Below is a small trained network, with its code and all its weights. Each question gives an input and a class and asks what happens when units are switched off, that is, made to give their printed mean instead of their output.

import numpy as np


def w(rows, s, z=0):
    codes = np.array(rows[::2]) - 128.0
    scale = np.full(codes.shape[1], s)
    scale[-1] = z or s
    return codes * scale


def f(y):
    return np.maximum(y, 0)


def log_softmax(a):
    a = a - a.max(-1, keepdims=True)
    return a - np.log(np.exp(a).sum(-1, keepdims=True))


def net(x, mask):
    res = np.array(x, float).reshape(1, 7) / 4 @ E
    y = f(res @ A[0][:, :-1].T + A[0][:, -1])
    res = res + np.where(mask, y, B[0][:, -1]) @ B[0][:, :-1]
    return log_softmax(res[-1] @ U[:, :-1].T + U[:, -1])


A, B = {}, {}
E = w([
[116,138,118,128,135,133,129,131,136,119,106],'x0',
[121,118,133,137,115,129,131,118,120,116,120],'x1',
[133,137,128,148,133,138,134,140,120,128,152],'x2',
[124,96,214,152,254,167,61,101,126,127,109],'x3',
[127,127,134,119,121,123,129,112,125,130,120],'x4',
[191,116,191,191,131,75,194,158,182,164,43],'x5',
[121,212,220,98,65,109,85,208,86,106,93],'x6',
],0.0097)
A[0] = w([
[229,115,205,222,132,64,220,171,205,163,28,86],'N0',
[102,35,58,150,174,159,197,51,203,159,157,146],'N1',
[125,124,199,176,239,125,62,95,126,132,115,23],'N2',
[92,165,211,86,77,105,40,244,62,121,103,152],'N3',
[138,87,115,165,127,124,134,93,144,117,177,111],'N4',
[86,91,205,145,201,164,56,120,130,159,115,54],'N5',
[116,192,205,104,93,144,82,196,71,123,89,147],'N6',
[111,135,178,160,186,188,38,95,131,147,121,26],'N7',
[92,130,107,109,139,174,140,154,112,95,125,74],'N8',
[117,182,21,112,1,81,223,153,137,160,152,16],'N9',
[120,17,26,144,184,161,170,78,161,159,151,119],'N10',
[98,189,211,74,92,131,131,172,100,114,141,148],'N11',
[101,116,92,98,127,128,76,127,68,107,152,1],'N12',
[64,143,75,68,138,144,39,98,41,58,210,42],'N13',
[5,134,93,38,120,180,49,102,76,108,206,27],'N14',
[155,140,100,110,110,87,148,99,129,115,133,28],'N15',
],0.0064,0.0013)
B[0] = w([
[1,95,254,77,131,204,193,140,216,204,213,247],'N0',
[126,178,57,188,100,18,56,66,155,140,109,224],'N1',
[210,72,62,68,155,167,176,183,82,73,74,199],'N2',
[145,184,66,210,99,45,52,110,132,157,117,230],'N3',
[143,147,106,128,123,101,104,123,128,169,140,161],'N4',
[211,88,99,123,130,152,139,182,77,98,76,193],'N5',
[136,203,97,201,99,30,90,86,129,129,121,210],'N6',
[174,81,83,47,119,152,155,132,86,58,77,187],'N7',
[123,111,123,132,147,162,133,105,143,139,150,151],'N8',
[233,28,69,33,211,150,159,174,40,36,63,241],'N9',
[159,192,79,230,95,45,73,71,147,157,85,224],'N10',
[144,164,88,177,133,94,62,102,135,132,106,197],'N11',
[81,117,151,104,141,147,146,135,150,165,137,172],'N12',
[84,124,196,103,114,210,159,164,206,172,206,236],'N13',
[58,101,189,91,128,183,179,132,184,174,194,240],'N14',
[130,133,100,123,130,141,138,135,94,89,133,147],'N15',
],0.0066,0.011)
U = w([
[119,225,91,212,106,74,47,78,140,157,124,241],'0',
[1,121,184,77,116,201,193,141,201,188,170,141],'1',
[217,69,88,47,126,166,167,173,13,41,98,2],'2',
],0.0091,0.00094)

Each question gives the input, the list of numbers given to net, and the class t.
The units are the neurons (one row each of A and B). Each row of codes is followed by its name. A weight is (code - 128) times the scale printed after its matrix; where a second scale follows, it is the last column's (A, B and U).
mask holds one flag per neuron, in row order. A switched-off neuron (its flag False) gives its mean, the last column of its row in B, instead of its output. The means were averaged over made-up inputs and are rounded, as every weight is.
A unit's drop is (log p(t) with every unit on - log p(t) with that unit switched off) / (log p(t) with every unit on - log p(t) with every unit switched off).
The circuit of an input: a set's keep is (log p(t) with only the set's units on - log p(t) with every unit switched off) / (log p(t) with every unit on - log p(t) with every unit switched off). Starting from the 12 units with the biggest drops (on a tie, the unit counted first), units are removed one at a time, each time the one whose removal leaves the highest keep (on an exact tie, the one counted first), for as long as the keep stays at least 0.8.
units of the circuit, in order: the units of the circuit, biggest drop first
most important unit: the unit with the biggest drop
k most important neurons: the k neurons with the biggest drops, biggest first
drop when u is switched off: that unit's drop, to one decimal
input [7,2,-8,-5,1,-6,0], class 1: most important unit	N14
input [-8,0,-2,-7,8,-5,-6], class 2: 4 most important neurons	N9, N3, N0, N6
input [3,-5,-7,-8,-2,-4,7], class 2: 4 most important neurons	N9, N10, N1, N0
input [7,6,-4,6,7,5,-1], class 2: 2 most important neurons	N2, N5
input [7,-2,1,7,-7,-3,-6], class 2: 4 most important neurons	N2, N7, N5, N3
input [-4,6,0,1,3,-3,1], class 1: 3 most important neurons	N9, N10, N1
input [-7,3,0,1,-3,-5,-6], class 0: 3 most important neurons	N10, N1, N0
input [3,5,1,-2,8,5,3], class 1: 3 most important neurons	N0, N10, N1
input [-4,6,-1,0,-2,-5,3], class 1: 4 most important neurons	N14, N13, N10, N1
input [0,-1,-2,7,2,-7,-8], class 0: 2 most important neurons	N10, N1
input [0,0,-6,-4,-2,-6,3], class 1: 2 most important neurons	N14, N13
input [7,1,-7,-1,5,-7,4], class 1: 2 most important neurons	N14, N13
input [-7,2,8,-6,-5,-5,-4], class 2: 3 most important neurons	N9, N0, N3
input [-3,8,-5,7,-8,-2,-4], class 2: units of the circuit, in order	N2
input [-7,5,4,-1,-6,-4,-6], class 0: drop when N1 is switched off	0.1
input [1,-6,5,-6,8,3,-2], class 2: drop when N9 is switched off	0.7
input [-8,-4,-3,1,3,-6,-6], class 0: drop when N1 is switched off	3.4
